Here is a tiny trained network, its code and every weight. The questions are about switching its units off for an input and a class, where a switched-off unit gives its printed mean instead of its output.

import numpy as np


def w(rows, s, z=0):
    codes = np.array(rows[::2]) - 128.0
    scale = np.full(codes.shape[1], s)
    scale[-1] = z or s
    return codes * scale


def f(y):
    return np.maximum(y, 0)


def log_softmax(a):
    a = a - a.max(-1, keepdims=True)
    return a - np.log(np.exp(a).sum(-1, keepdims=True))


def net(x, mask):
    res = np.array(x, float).reshape(1, 8) / 4 @ E
    y = f(res @ A[0][:, :-1].T + A[0][:, -1])
    res = res + np.where(mask, y, B[0][:, -1]) @ B[0][:, :-1]
    return log_softmax(res[-1] @ U[:, :-1].T + U[:, -1])


A, B = {}, {}
E = w([
[206,9,128,224,83,136],'x0',
[189,101,71,7,2,105],'x1',
[94,107,150,119,113,124],'x2',
[168,87,155,117,140,4],'x3',
[86,159,98,214,80,79],'x4',
[119,122,136,121,126,138],'x5',
[145,129,130,119,138,138],'x6',
[78,43,4,95,197,104],'x7',
],0.006)
A[0] = w([
[123,138,182,143,165,108,68],'N0',
[178,116,192,116,189,2,161],'N1',
[206,201,192,131,115,116,49],'N2',
[117,110,219,188,247,97,65],'N3',
[138,139,100,129,113,208,163],'N4',
[112,163,153,95,134,114,104],'N5',
[176,132,154,154,125,141,102],'N6',
[178,136,116,75,72,58,92],'N7',
[75,155,126,120,97,119,124],'N8',
[153,132,212,137,92,133,78],'N9',
[139,111,117,74,56,119,64],'N10',
[115,168,88,181,96,78,194],'N11',
[100,212,145,68,162,89,106],'N12',
[134,154,156,137,128,204,177],'N13',
[178,56,136,175,113,150,158],'N14',
[82,43,60,115,183,103,85],'N15',
[167,105,175,68,188,157,253],'N16',
[175,194,153,157,117,111,140],'N17',
[49,82,251,105,79,126,139],'N18',
],0.011,0.0055)
B[0] = w([
[146,162,114,105,125,173,155],'N0',
[66,3,34,144,142,172,227],'N1',
[137,209,72,83,168,96,192],'N2',
[167,188,189,72,54,229,217],'N3',
[98,52,95,112,129,156,208],'N4',
[149,100,162,91,121,89,171],'N5',
[130,133,130,76,131,84,161],'N6',
[115,165,159,117,106,222,229],'N7',
[121,95,160,149,141,102,176],'N8',
[170,144,70,75,192,104,179],'N9',
[160,205,186,145,127,199,204],'N10',
[32,145,169,166,76,92,223],'N11',
[222,9,184,116,120,90,230],'N12',
[126,74,44,105,88,120,222],'N13',
[133,64,209,99,104,62,218],'N14',
[224,235,63,124,137,88,218],'N15',
[7,176,170,242,74,49,254],'N16',
[121,159,79,157,147,91,198],'N17',
[177,137,49,210,124,113,185],'N18',
],0.013,0.0067)
U = w([
[194,168,49,113,172,75,80],'0',
[148,139,189,92,110,255,37],'1',
[97,92,128,155,116,108,254],'2',
[111,93,116,167,120,115,248],'3',
[83,91,115,146,115,112,156],'4',
[66,44,69,126,148,169,121],'5',
[167,53,216,116,163,62,14],'6',
[57,122,152,171,129,90,101],'7',
],0.009,0.0035)

Each question gives the input, the list of numbers given to net, and the class t.
The units are the neurons (one row each of A and B). Each row of codes is followed by its name. A weight is (code - 128) times the scale printed after its matrix; where a second scale follows, it is the last column's (A, B and U).
mask holds one flag per neuron, in row order. A switched-off neuron (its flag False) gives its mean, the last column of its row in B, instead of its output. The means were averaged over made-up inputs and are rounded, as every weight is.
A unit's drop is (log p(t) with every unit on - log p(t) with that unit switched off) / (log p(t) with every unit on - log p(t) with every unit switched off).
The circuit of an input: a set's keep is (log p(t) with only the set's units on - log p(t) with every unit switched off) / (log p(t) with every unit on - log p(t) with every unit switched off). Starting from the 12 units with the biggest drops (on a tie, the unit counted first), units are removed one at a time, each time the one whose removal leaves the highest keep (on an exact tie, the one counted first), for as long as the keep stays at least 0.8.
circuit, biggest first: the units of the circuit, biggest drop first
unit that matters most: the unit with the biggest drop
k most important neurons: the k neurons with the biggest drops, biggest first
drop when u is switched off: that unit's drop, to one decimal
input [-4,8,1,-7,-8,-3,-6,5], class 1: unit that matters most => N10
input [8,-2,-3,1,0,-4,1,8], class 0: 2 most important neurons => (N15, N12)
input [1,-1,0,-8,-1,5,3,2], class 5: circuit, biggest first => (N4, N13)
input [3,1,6,4,8,7,-5,8], class 0: 2 most important neurons => (N15, N16)
input [4,-6,-4,-1,5,-6,-3,2], class 1: 2 most important neurons => (N3, N16)
input [-8,3,7,6,7,1,-4,-1], class 6: 2 most important neurons => (N12, N16)
input [-4,1,2,5,2,0,2,2], class 5: 4 most important neurons => (N1, N14, N16, N10)
input [-4,0,6,2,-4,5,7,-7], class 0: 2 most important neurons => (N2, N9)
input [-1,-7,3,-1,-1,1,5,8], class 0: 2 most important neurons => (N15, N7)
input [6,8,-1,7,6,1,1,4], class 1: 3 most important neurons => (N7, N10, N16)
input [7,-3,-1,-4,-6,-1,0,3], class 6: 2 most important neurons => (N14, N1)
input [6,8,-7,-3,2,-7,3,-2], class 1: circuit, biggest first => (N7, N10)
input [-8,5,-2,-1,-6,2,-2,-3], class 6: 2 most important neurons => (N12, N5)
input [3,-5,6,3,8,-6,3,-8], class 0: unit that matters most => N9
input [6,6,5,-8,-1,-5,3,-7], class 5: 2 most important neurons => (N4, N15)
input [-8,-3,-4,7,-4,-5,-4,4], class 6: 3 most important neurons => (N12, N5, N13)
input [5,-5,-5,-8,5,1,3,-4], class 5: 3 most important neurons => (N13, N16, N4)
input [6,0,6,0,5,3,-1,7], class 0: 2 most important neurons => (N15, N16)
input [6,-4,0,1,-4,-2,1,7], class 0: 2 most important neurons => (N15, N11)
input [-6,2,-3,5,8,-2,-3,-8], class 0: unit that matters most => N2
input [5,2,4,-7,0,-6,-5,0], class 5: circuit, biggest first => (N16, N4)
input [5,4,-4,-5,7,-1,-3,2], class 7: circuit, biggest first => (N11, N1)
input [-2,-2,2,-8,1,1,-4,-4], class 5: circuit, biggest first => (N13, N4)
input [5,-6,1,-7,2,-4,1,-3], class 5: drop when N3 is switched off => -0.4
input [8,4,-3,3,0,1,2,4], class 6: drop when N17 is switched off => 0.1
input [2,0,-6,-8,-1,-7,3,3], class 5: drop when N3 is switched off => 0.1
input [4,6,5,-8,-7,2,0,-3], class 5: drop when N3 is switched off => 0.4
input [-8,5,-4,-3,6,1,-2,3], class 6: unit that matters most => N12
